Below is a small trained network, with its code and all its weights. Each question gives an input and a target symbol and asks what happens when units are switched off, that is, made to give their printed mean instead of their output.

import numpy as np


def w(rows, s, z=0):
    codes = np.array(rows[::2]) - 128.0
    scale = np.full(codes.shape[1], s)
    scale[-1] = z or s
    return codes * scale


def f(y):
    return y / 2 * (1 + np.tanh(0.7978845608 * (y + 0.044715 * y**3)))


def softmax(a):
    e = np.exp(a - a.max(-1, keepdims=True))
    return e / e.sum(-1, keepdims=True)


def log_softmax(a):
    a = a - a.max(-1, keepdims=True)
    return a - np.log(np.exp(a).sum(-1, keepdims=True))


def net(x, mask):
    ids = ['αβγδεζηλμξστψω'.index(c) for c in x.split()]
    T = len(ids)
    res = E[ids] + P[:T]
    q, k, v = (res @ M[0].T for M in (Q, K, V))
    z = softmax(np.where(np.tri(T) > 0, q @ k.T / 3**0.5, -1e9)) @ v
    res = res + np.where(mask[0], z, O[0][:, -1]) @ O[0][:, :-1]
    y = f(res @ A[0][:, :-1].T + A[0][:, -1])
    res = res + np.where(mask[1:9], y, B[0][:, -1]) @ B[0][:, :-1]
    return log_softmax(res[-1] @ U[:, :-1].T + U[:, -1])


Q, K, V, O, A, B = {}, {}, {}, {}, {}, {}
E = w([
[139,30,152,114,122],'α',
[67,75,135,169,82],'β',
[91,222,94,78,139],'γ',
[209,133,160,72,67],'δ',
[71,56,192,127,145],'ε',
[89,88,146,106,140],'ζ',
[139,85,95,146,78],'η',
[137,120,5,85,24],'λ',
[112,157,106,123,110],'μ',
[103,43,132,79,147],'ξ',
[135,116,87,157,91],'σ',
[74,98,182,137,135],'τ',
[21,149,168,118,118],'ψ',
[87,114,211,100,192],'ω',
],0.017)
P = w([
[159,192,217,185,3],'0',
[21,93,127,78,80],'1',
[49,88,103,63,90],'2',
[45,101,118,81,102],'3',
[40,121,137,93,106],'4',
[46,135,120,102,99],'5',
[46,125,97,111,82],'6',
],0.0063)
Q[0] = w([
[45,78,149,78,137],'h1',
[216,177,135,187,187],'h1',
[244,137,116,217,195],'h1',
],0.011)
K[0] = w([
[178,170,204,60,44],'h1',
[7,34,45,146,237],'h1',
[69,118,1,86,213],'h1',
],0.0088)
V[0] = w([
[10,144,146,129,153],'h1',
[128,217,123,53,154],'h1',
[134,64,192,97,199],'h1',
],0.012)
O[0] = w([
[44,80,76,115,179,119],'h1',
[122,220,108,2,180,148],'h1',
[83,50,157,86,74,2],'h1',
],0.014,0.0024)
A[0] = w([
[132,115,159,190,86,150],'n1',
[124,254,109,92,142,89],'n2',
[188,149,177,82,114,211],'n3',
[69,42,75,32,77,164],'n4',
[104,97,175,57,81,188],'n5',
[60,91,119,146,87,92],'n6',
[186,65,131,105,187,254],'n7',
[74,207,134,107,156,115],'n8',
],0.0076,0.0047)
B[0] = w([
[118,98,122,109,44,172],'n1',
[209,85,86,132,116,227],'n2',
[1,144,88,147,110,223],'n3',
[129,163,205,130,206,254],'n4',
[186,198,122,125,158,212],'n5',
[154,62,126,88,166,207],'n6',
[63,197,99,147,55,149],'n7',
[182,85,55,96,103,210],'n8',
],0.0083,0.0099)
U = w([
[144,24,143,37,41,46],'α',
[76,54,45,170,85,77],'β',
[207,94,109,72,139,100],'γ',
[93,228,169,50,73,193],'δ',
[166,49,168,83,126,108],'ε',
[149,95,151,118,140,74],'ζ',
[93,121,98,183,95,108],'η',
[248,129,153,198,216,118],'λ',
[156,136,96,154,143,249],'μ',
[220,79,171,108,163,85],'ξ',
[121,144,119,215,143,142],'σ',
[115,90,149,123,129,101],'τ',
[1,147,42,122,145,171],'ψ',
[211,122,230,19,164,1],'ω',
],0.0059,0.0038)

Each question gives the input, a string of symbols that net reads in full, and the target symbol t.
The units are the heads (3 rows each of Q, K, V and O) and the neurons (one row each of A and B). Each row of codes is followed by its name. A weight is (code - 128) times the scale printed after its matrix; where a second scale follows, it is the last column's (O, A, B and U).
mask holds one flag per unit, heads first, then neurons. A switched-off unit (its flag False) gives its mean, the last column of its rows in O or B, instead of its output. The means were averaged over made-up inputs and are rounded, as every weight is.
A unit's drop is (log p(t) with every unit on - log p(t) with that unit switched off) / (log p(t) with every unit on - log p(t) with every unit switched off).
The circuit of an input: a set's keep is (log p(t) with only the set's units on - log p(t) with every unit switched off) / (log p(t) with every unit on - log p(t) with every unit switched off). Starting from all 9 units, units are removed one at a time, each time the one whose removal leaves the highest keep (on an exact tie, the one counted first), for as long as the keep stays at least 0.8.
circuit, biggest first: the units of the circuit, biggest drop first
top k neurons: the k neurons with the biggest drops, biggest first
drop of u: that unit's drop, to one decimal
input γ μ μ, target γ: circuit, biggest first	[h1, n2, n8]
input ψ ω δ λ, target δ: top 2 neurons	[n6, n8]
input ψ δ ψ τ, target δ: circuit, biggest first	[h1, n6]
input ω ω ψ, target ω: circuit, biggest first	[h1, n4, n3, n5]
input δ μ δ ψ ψ ψ α, target δ: circuit, biggest first	[h1, n3, n6]
input β τ β ψ, target β: top neuron	[n4]
input δ ψ δ δ τ, target δ: top 2 neurons	[n3, n6]
input α ψ ψ, target α: top 2 neurons	[n1, n6]
input δ ψ α λ β, target δ: circuit, biggest first	[h1, n3]
input ψ ψ ψ ξ, target ψ: top 2 neurons	[n7, n2]
input α ψ τ γ ε ω, target α: circuit, biggest first	[h1, n1]
input ω τ γ η ψ β ζ, target ω: top 2 neurons	[n4, n3]
input ω α λ β ψ α, target ω: top 4 neurons	[n4, n3, n5, n6]
input γ γ α τ, target γ: top 2 neurons	[n2, n8]
input α ψ α, target α: drop of n1	0.6
input ω τ ψ β, target ω: drop of n4	0.6
input λ ψ ψ ψ μ ω, target λ: drop of h1	1.3
input β δ ζ, target δ: drop of n8	0.1
input γ ψ ε ψ α ξ ω, target γ: top neuron	[n2]
